Below are the code and all the weights of a small trained network. Each question names an input and a target symbol and asks about switching units off, where a switched-off unit gives its printed mean instead of its output.

import numpy as np


def w(rows, s, z=0):
    codes = np.array(rows[::2]) - 128.0
    scale = np.full(codes.shape[1], s)
    scale[-1] = z or s
    return codes * scale


def norm(h):
    return h / np.sqrt((h * h).mean(-1, keepdims=True) + 1e-5)


def f(y):
    return np.maximum(y, 0)


def softmax(a):
    e = np.exp(a - a.max(-1, keepdims=True))
    return e / e.sum(-1, keepdims=True)


def log_softmax(a):
    a = a - a.max(-1, keepdims=True)
    return a - np.log(np.exp(a).sum(-1, keepdims=True))


def net(x, mask):
    ids = ['ΔΠΩαβγεηθμξσψ'.index(c) for c in x.split()]
    T = len(ids)
    res = E[ids] + P[:T]
    r = norm(res)
    for j in range(2):
        rows = slice(3 * j, 3 * j + 3)
        q, k, v = (r @ M[0][rows].T for M in (Q, K, V))
        z = softmax(np.where(np.tri(T) > 0, q @ k.T / 3**0.5, -1e9)) @ v
        o = O[0][rows]
        res = res + np.where(mask[j], z, o[:, -1]) @ o[:, :-1]
    y = f(norm(res) @ A[0][:, :-1].T + A[0][:, -1])
    res = res + np.where(mask[2:14], y, B[0][:, -1]) @ B[0][:, :-1]
    return log_softmax(norm(res)[-1] @ U[:, :-1].T + U[:, -1])


Q, K, V, O, A, B = {}, {}, {}, {}, {}, {}
E = w([
[95,157,137,239,188,165,176,71,108],'Δ',
[123,58,116,207,103,132,204,124,56],'Π',
[96,53,112,103,186,118,182,141,33],'Ω',
[144,79,62,42,136,139,152,86,40],'α',
[161,73,81,170,94,173,141,138,22],'β',
[229,158,198,122,212,142,72,145,147],'γ',
[133,22,159,152,211,186,89,180,232],'ε',
[89,45,58,170,239,62,70,200,68],'η',
[100,83,93,101,183,54,58,58,170],'θ',
[156,167,173,146,199,87,33,95,178],'μ',
[144,152,170,147,192,81,9,134,70],'ξ',
[129,223,113,220,152,73,172,117,108],'σ',
[45,115,192,144,99,125,132,153,16],'ψ',
],0.014)
P = w([
[87,142,137,130,204,176,85,2,61],'0',
[146,117,186,166,156,134,145,38,92],'1',
[154,116,171,170,140,129,141,67,111],'2',
[96,136,82,147,167,162,93,125,108],'3',
[128,121,125,143,130,122,120,112,129],'4',
[172,106,158,124,138,86,128,123,123],'5',
[139,135,93,129,126,120,92,155,137],'6',
[155,127,115,138,93,96,110,145,156],'7',
[191,118,145,112,99,62,113,155,156],'8',
[169,129,105,107,99,86,89,171,162],'9',
[178,132,110,95,96,78,101,181,181],'10',
],0.011)
Q[0] = w([
[168,64,90,107,103,129,182,170,106],'h1',
[179,129,169,136,146,118,109,116,82],'h1',
[129,95,57,144,117,98,132,135,81],'h1',
[131,61,123,118,130,105,156,255,92],'h2',
[128,64,101,152,162,99,100,105,206],'h2',
[112,60,144,128,129,157,168,152,101],'h2',
],0.019)
K[0] = w([
[139,128,125,113,98,97,107,218,162],'h1',
[71,189,102,111,131,168,118,153,119],'h1',
[129,141,134,109,72,42,133,150,144],'h1',
[171,138,119,76,24,82,92,245,157],'h2',
[193,51,61,125,203,114,87,123,168],'h2',
[112,75,136,61,60,171,142,158,116],'h2',
],0.013)
V[0] = w([
[95,221,145,189,149,38,42,109,134],'h1',
[122,178,16,130,146,14,197,68,95],'h1',
[136,198,181,132,100,158,128,200,7],'h1',
[110,160,113,103,64,115,205,148,71],'h2',
[116,64,72,85,105,127,222,118,204],'h2',
[232,174,27,164,188,140,134,30,151],'h2',
],0.013)
O[0] = w([
[75,145,144,157,63,80,192,145,145,151],'h1',
[105,134,114,128,160,134,185,97,227,176],'h1',
[63,89,155,108,76,161,60,163,168,119],'h1',
[126,111,56,126,158,129,121,68,98,2],'h2',
[122,156,72,128,109,207,161,130,114,60],'h2',
[158,170,151,11,128,113,119,199,141,159],'h2',
],0.012,0.0061)
A[0] = w([
[110,140,188,137,80,194,116,139,182,118],'n1',
[163,254,111,168,171,87,90,111,54,255],'n2',
[128,67,71,180,131,187,185,163,157,121],'n3',
[78,85,140,84,78,157,164,72,79,129],'n4',
[139,53,96,101,92,127,61,145,189,106],'n5',
[116,92,62,97,134,83,203,183,139,110],'n6',
[130,103,68,131,108,134,124,163,42,99],'n7',
[180,168,99,84,157,198,98,123,135,155],'n8',
[189,113,114,146,150,136,92,176,39,115],'n9',
[85,177,65,132,96,81,159,131,78,65],'n10',
[80,100,127,126,55,178,183,183,147,4],'n11',
[110,89,117,95,93,137,75,102,113,74],'n12',
],0.013,0.0042)
B[0] = w([
[100,187,181,113,179,101,136,76,88,202],'n1',
[4,151,185,117,106,163,137,39,146,221],'n2',
[107,105,202,39,176,120,103,148,159,225],'n3',
[123,155,75,149,83,153,65,224,187,198],'n4',
[168,109,188,159,94,87,161,76,56,197],'n5',
[240,107,77,157,148,174,112,132,89,217],'n6',
[100,237,117,138,127,125,45,117,126,203],'n7',
[92,152,159,147,34,143,146,149,84,211],'n8',
[163,88,14,119,146,84,149,136,192,254],'n9',
[138,141,213,184,164,99,173,189,60,182],'n10',
[56,94,71,27,69,88,160,70,128,169],'n11',
[193,113,127,169,165,136,180,91,202,163],'n12',
],0.014,0.0075)
U = w([
[100,55,137,75,181,189,77,100,168,45],'Δ',
[79,100,107,132,49,115,129,204,81,86],'Π',
[126,127,152,131,38,210,109,141,190,7],'Ω',
[174,170,84,162,108,107,71,183,194,143],'α',
[195,128,154,119,197,90,138,213,131,175],'β',
[137,158,140,168,207,145,192,59,78,70],'γ',
[70,74,159,211,80,118,104,81,137,235],'ε',
[113,159,139,208,119,123,164,176,31,75],'η',
[223,53,115,112,78,129,130,58,107,149],'θ',
[84,56,90,98,105,114,233,134,149,34],'μ',
[146,141,136,86,82,223,154,113,92,183],'ξ',
[79,187,248,108,130,111,136,70,153,170],'σ',
[96,188,69,120,136,125,80,49,121,249],'ψ',
],0.012,0.0018)

Each question gives the input, a string of symbols that net reads in full, and the target symbol t.
The units are the heads (3 rows each of Q, K, V and O) and the neurons (one row each of A and B). Each row of codes is followed by its name. A weight is (code - 128) times the scale printed after its matrix; where a second scale follows, it is the last column's (O, A, B and U).
mask holds one flag per unit, heads first, then neurons. A switched-off unit (its flag False) gives its mean, the last column of its rows in O or B, instead of its output. The means were averaged over made-up inputs and are rounded, as every weight is.
A unit's drop is (log p(t) with every unit on - log p(t) with that unit switched off) / (log p(t) with every unit on - log p(t) with every unit switched off).
The circuit of an input: a set's keep is (log p(t) with only the set's units on - log p(t) with every unit switched off) / (log p(t) with every unit on - log p(t) with every unit switched off). Starting from the 12 units with the biggest drops (on a tie, the unit counted first), units are removed one at a time, each time the one whose removal leaves the highest keep (on an exact tie, the one counted first), for as long as the keep stays at least 0.8.
circuit, biggest first: the units of the circuit, biggest drop first
top k neurons: the k neurons with the biggest drops, biggest first
which heads matter: for each layer, one digit per head in row order, 1 if its drop is at least 0.15 and else 0, layers parted by /
input Ω Ω Ω ε μ η σ ε μ θ Π, target η: circuit, biggest first : n10; h2
input Ω ε Ω ξ ε Π Π σ Ω η, target μ: circuit, biggest first : h1
input ξ σ Π ε σ, target β: circuit, biggest first : h1; h2; n2; n6
input ε ψ Π β α, target θ: circuit, biggest first : h1; n5
input ε ε β β Ω ψ ψ β, target ε: which heads matter : 01
input ξ Ω σ Ω ε α Ω ε μ γ Ω, target η: circuit, biggest first : h1; n10
input ψ Δ Δ ξ η σ Ω Ω, target μ: which heads matter : 10
input ε Ω θ Ω α Ω Ω, target ξ: which heads matter : 11
input Ω Ω Ω η Π, target β: top 2 neurons : n3; n10
input ψ Ω ψ Ω Δ ε β, target ψ: circuit, biggest first : n2; h1; n9
input Ω α β, target θ: circuit, biggest first : h1; n5; n9
input Π θ θ Ω α, target γ: which heads matter : 10
input Ω Ω Ω ε Π Ω ε ε Ω α, target ψ: circuit, biggest first : h1; n7; n2
input Ω Δ Ω, target Δ: circuit, biggest first : h1
input Ω σ Π, target μ: circuit, biggest first : h1; n11
input Ω μ θ Π ε Ω ε Ω ξ Ω, target Π: top 2 neurons : n11; n4
input ε Ω γ ξ Π, target Π: top 2 neurons : n11; n4
input ψ Ω Π Ω Π γ Ω Δ γ Ω, target α: which heads matter : 10
input ε Ω Ω β Π, target θ: which heads matter : 11
input Π ε Ω, target ψ: which heads matter : 10
